Each row has two labels, one from each of two sets.
[-25  -2  -4   1  -1   0   3   0  -2   2   8   0   6   8  -4   0  -7   1
   7   7]	zek, C
[ -6 -10   2   5  -7  -6   5   2  -9 -10  -3   2   1  -5   0 -24   4   3
   5   8]	teru, W
[-26   8  -7  -4  -1  12   5   2  -7   7  -5   6   3   5 -26  11  -9   1
   4   8]	zek, C
[ -9 -23  -3   3 -26  -6   3   9  -1 -15  -3   2  -8  -6 -24 -47  -5   3
   0  21]	teru, W
[  8 -13   2  -4 -11  -7  -2  -3  10  -3   1  -3  -2  -7 -10 -16  -1  -1
   3   3]	teru, L
[-10   3  -2   3  -5   2  10   0  -7   2  -4  -2   3   1   2   1   0   6
   3   4]	zek, W
[-10  -9  -2  19  -3  -2  -5   3  -7   1  11  -8   1   8  11 -21   4   6
  14  15]	zek, W
[-16 -15  -6   1  -9  -5   5   5  -2 -16  -7   4   7 -20 -31 -28  -5  -2
   2   7]	teru, C
[-11 -19  -4   8  -7  -3 -10   1   8  -5   5  -7   3  -9 -18 -37   1  -6
   0  12]	teru, W
[-9  1 -6  2  1 11  3  2 -3  5  0  6  4  1 -9  0 -4 11  5  9]	zek, W
[ -5 -10  -1   5  -1  -6 -10   4   1 -11   1   4   2  -8  -3 -24  -4   1
  -9   1]	teru, C
[-14  -3  -3   6   2  -1 -23  -8   4   9  18 -12  -1   0  19  -6   3   8
   4   9]	zek, C
[  4 -15  -5   0 -17   3   1   1  13  -5  19 -13   0  -3 -31 -31   0   7
   1  16]	zek, C
[-17   3  -3   9   1   0  -7   2  -4   3   6  -6   0   0   4  -1   1   2
   5   4]	zek, C
[ -8 -17  -4  -2 -13  -1  -5   1  -9 -15  -7   2   5  -5 -16 -20   2   0
   2   6]	teru, C
[-24   1  -6  -3  -1   1   0  -2  -3   6   8  -5  -4  -1 -17   7  -1  -1
   8  11]	zek, W
[-18  -1  -4  -8  -3   7   3  -5   2   7   8  -3  -3   1 -12   0  -4  -1
   8   5]	zek, C

Each row has two labels, one from each of two sets.
[  8   5  -2  -7   2   0  -4   1   0   4  -1  -3   4   0   1   0   5  -2
  -3 -13]	B, Z
[  5   1  -2 -10   1  -5   1  -6   2   7  -5  -6   1   1  -6   6   8   4
  -5  -8]	S, Z
[  4  -1  -3  -5  -5   8   4 -10   5   2  -1  -5  -1  -4  -3   8   5   6
  -1  -5]	S, N
[-11  -3   2  10  11   3   3   5   4   0   2  -8   0   0   4   2  -7   1
   3   8]	S, Q
[  4   1  -2  -6   5   1  -6  -5   3  10  -3  -9  -2  -3  -7   9   5   0
  -4 -11]	S, Z
[  2  -1  -8   0 -13   9   0  -8   5   3   2  -2  -5   4  -7   1   6  -1
  -5  -2]	S, N
[  4   6  -6 -10 -12  -3  -5  -7   0  11  -2  -3  -4   0 -10   6   6   1
  -4 -12]	B, Z
[-14  -5  -2   4  -3   4   0   6  -7  -4  -4   1  -1  -1   7  -3  -4  -6
   0  11]	S, V
[ 6  3  1 -2 -3 -1 -3 -4  2  4  0  4 -1 -1 -6  5  3  1 -2 -8]	B, A
[  1   5  -9  -1 -16   0   1  -5   3   3   0   1 -12   4 -10  -6   2   3
  -3   4]	B, N
[  4   5   1  -9  10   1   0  -6   1   8  -3 -12  -4  11  -7   6   9  13
  -3  -2]	S, Z
[  0   0  -2 -17   7   3  -2  -8  -1   9  -6  -9   7   2   0  13   9   6
  -9  -7]	S, A
[-14  -6   0   4   2   6   3   3  -3   0  -2  -8   3  -8  10   3  -7  -5
  -4  19]	S, V
[  7   3  -1  -8 -11  -2  -3  -2   3   5  -6   2   0  -2  -5   3   6  -5
  -3  -9]	S, A
[ 8  4 -3 -8 -8 -3 -4  0 -3  5 -3  2  4  0 -8 -1  5 -1 -3 -9]	B, A
[  4  -1 -12  -2 -16   1   1   1   4   3   2   6  -8  -9  -3  -7   1  -1
  -3  -2]	B, N
[  0   5  -3 -14 -14 -11  -9  -5  -2   8  -9   1 -11   1 -19   7   3  -1
  -4   0]	B, A
[  0   2  -2  19   1   0 -10  16   5  -2  10   9   4 -22   8 -10 -18 -21
  -1 -15]	B, Q
[  2   3  -4  -6  -4  -6  -4  -3   0   3  -4   1  -7   4 -11   0   3  -2
  -5   0]	B, A
[ -2   0  -4  -5   0   8   1  -8   4   6  -6 -10  -7  -2  -9  13   7   6
  -3  -2]	S, N
[-13  -2  -4  12   9   3  -3   4   0   5  -4 -10  -9  -5   5   3 -11  -7
  -2  17]	S, V
[ -2   1  -5  -5   1   6  -2  -6   5   8  -3 -10   4  -7  -1  11   1   3
  -3  -8]	S, A
[  6  -1  -4  11   2  15   0  -2   8   4   8  -3   0 -16   0  -6  -2   2
  -4  -8]	S, N
[ -7  -8   0   3  -9  12   3   0  -2  -7  -1  -3   7 -15  10   1  -4  -7
   2  -1]	S, V
[  0  -1 -10   3 -13   0  -3  -2   4   4   3   3 -10  -2  -8  -2   1   0
  -3   3]	B, N
[  5   6  -9  -4 -10  -3   4  -1  -1  -1   2   1  -8  10  -8  -8  10   9
  -5   4]	B, N
[  8   8   0  -6  -1  -2  -7  -6   6   7   1  -1  -7   3 -13   4   3  -2
  -6  -6]	B, Z
[ -1  -2  -4  -7  -6   9   8 -12   1   1   0  -9  -3   3  -6   5   7  11
  -1   4]	S, N
[ 12  10  -5  -5  -1  -2  -8   2   2   8  -3   1  -2  -2  -4  -1   5  -4
  -7 -13]	B, A
[ 2  9 -7 -3 -3 -1 -2 -1  1  6 -3  0 -4 -3 -9  4 -1 -2 -7 -9]	B, Z
[  0  -1   1 -13   4  -1  -6  -8   6  10  -3  -8  -6   2 -10  13   5   7
   1   1]	S, Z
[  2   4  -1  -5  -4   0  -4  -5   2   4  -2   2  -4  -2  -8   3   0  -1
   0 -10]	B, A
[  9   3  -5  -1  -3  -1 -13   0   3   6  -7   4  11 -11   3   1   2  -6
  -6 -18]	B, A
[ 6  5 -4 -3 -3 -6 -6  0  1  5 -2  3 -2  1 -7 -1  2 -2 -5 -4]	B, Z
[-2 -1 -7 -8  6  6  4 -5  3  3  0 -8 -7  4 -4  6  8  8 -4  4]	S, N
[  2   1  -6 -15  -1  -3  -1  -7  -1   3  -5  -3   0   6  -3   8   9   9
  -2  -2]	S, Z
[ -1   2  -5  -8  -3   3  -3  -5   2   8  -3  -7  -4  -6 -10   9   5   1
  -5  -6]	B, A
[-4  4 -3  8  8 -7 -8  9  1  3  2 -1 -7  6  4 -4 -8 -8 -3  5]	B, Q
[  7   9  -7  -5   1  -2 -12   2   1   7  -2   2  -3   1  -6   0   3  -3
  -8 -10]	B, Z
[  1   3   2  12   2   0  -6  12   1   4   3  11   2  -8   5  -7 -11 -14
  -3  -1]	B, Q
[-10  -1   7   5  11   4   1   0   2   2   0  -8  -3  -1   5   8  -7   1
   2  10]	S, Q
[ 1  4 -4 -4  7  4 -3 -3  3  8 -2 -6 -4  2 -4  5  5  6 -8 -4]	S, Z
[ -4  -1   5   7  -2  -7  -7   0  -4   0   1   5  -6  -3  -9   1 -11  -5
   4   6]	B, Q
[-7 -6 -3  0  0  6  1  4 -1  3 -1 -6 -4 -6  2  6 -3 -1  0  3]	S, V
[ 5  2 -2 -7 -4 -7 -5 -8  2  5 -4  6 -4  4 -7  2  5 -3 -2 -5]	B, Z
[ 10   7  -5   2  -2  -9 -10   4   3   6   3   4  -6   1  -7  -2  -2  -4
  -7 -11]	B, Z
[-9 -3 -2  9 -6  4  2  0  1  1  4 -3 -3 -8  4  5 -7 -2  0 10]	S, V
[ -4   1  -3  -6   8   3   0  -4   0   6  -4 -10   0   5   3  10   4   5
  -3   1]	S, Z
[  0   1   4  15   5  -3  -5  12  -2  -3   6   5   1  -4   3  -9 -12 -11
   4  -4]	B, Q
[ -4   0  -2  -8   6   5  -3 -11   4   7   1 -11   1  -2  -5  15   5   7
   0  -6]	S, A
[-4 -3  4 12  2 -3 -3  7  2 -3  5  7  1 -2  2 -7 -8 -5  3  0]	B, Q
[ 3 -2 -2 -9 -4 -1 -4 -9  3  5 -4  0 -4  1 -8  7  3  4 -3 -6]	S, Z
[ -8  -2   2  -9  -5   3   6 -16   3   2  -5  -8  -9   6 -12  12  10  13
   5  11]	S, N
[ -8  -7   8   4   3  -3  -1   0   2   0   1  -6  -4  -9   0   7 -13  -3
   9  12]	S, Q

Each row has two labels, one from each of two sets.
[ 11  -5  15  -1  -9   5   1  -7   0   0   1 -12  -1  -7   4   1   1   1
   0  -3]	U, M
[ 10   0  12   0 -11 -14  -6   0   5  -1  -2  -7   6 -10   4  -5   2   2
   0  -3]	K, M
[ 15   1  15   3 -22 -14  -1   2  11  -5  -3   0   7  -9  -7   5   2   3
  -2   0]	K, M
[-6 -4 10  1 -4  9  1 -6 -2 -5  6 -9 -4  0  2 -1  0 -1  2 -9]	U, J
[  6   0   2   1 -11  -3  -5   0   5   1   0 -11   7  -5   6   2  -4  -5
   1   6]	K, P
[  0  -4  15  -3   1  -1   0 -12  -4  -1   1  -7   1  -5   2  -8  -4  -2
   4 -13]	U, M
[ 0 -3 14 -4 -8  6  1 -9  2 -2  1 -4  4 -3  3 -4  0  3 -1 -5]	U, M
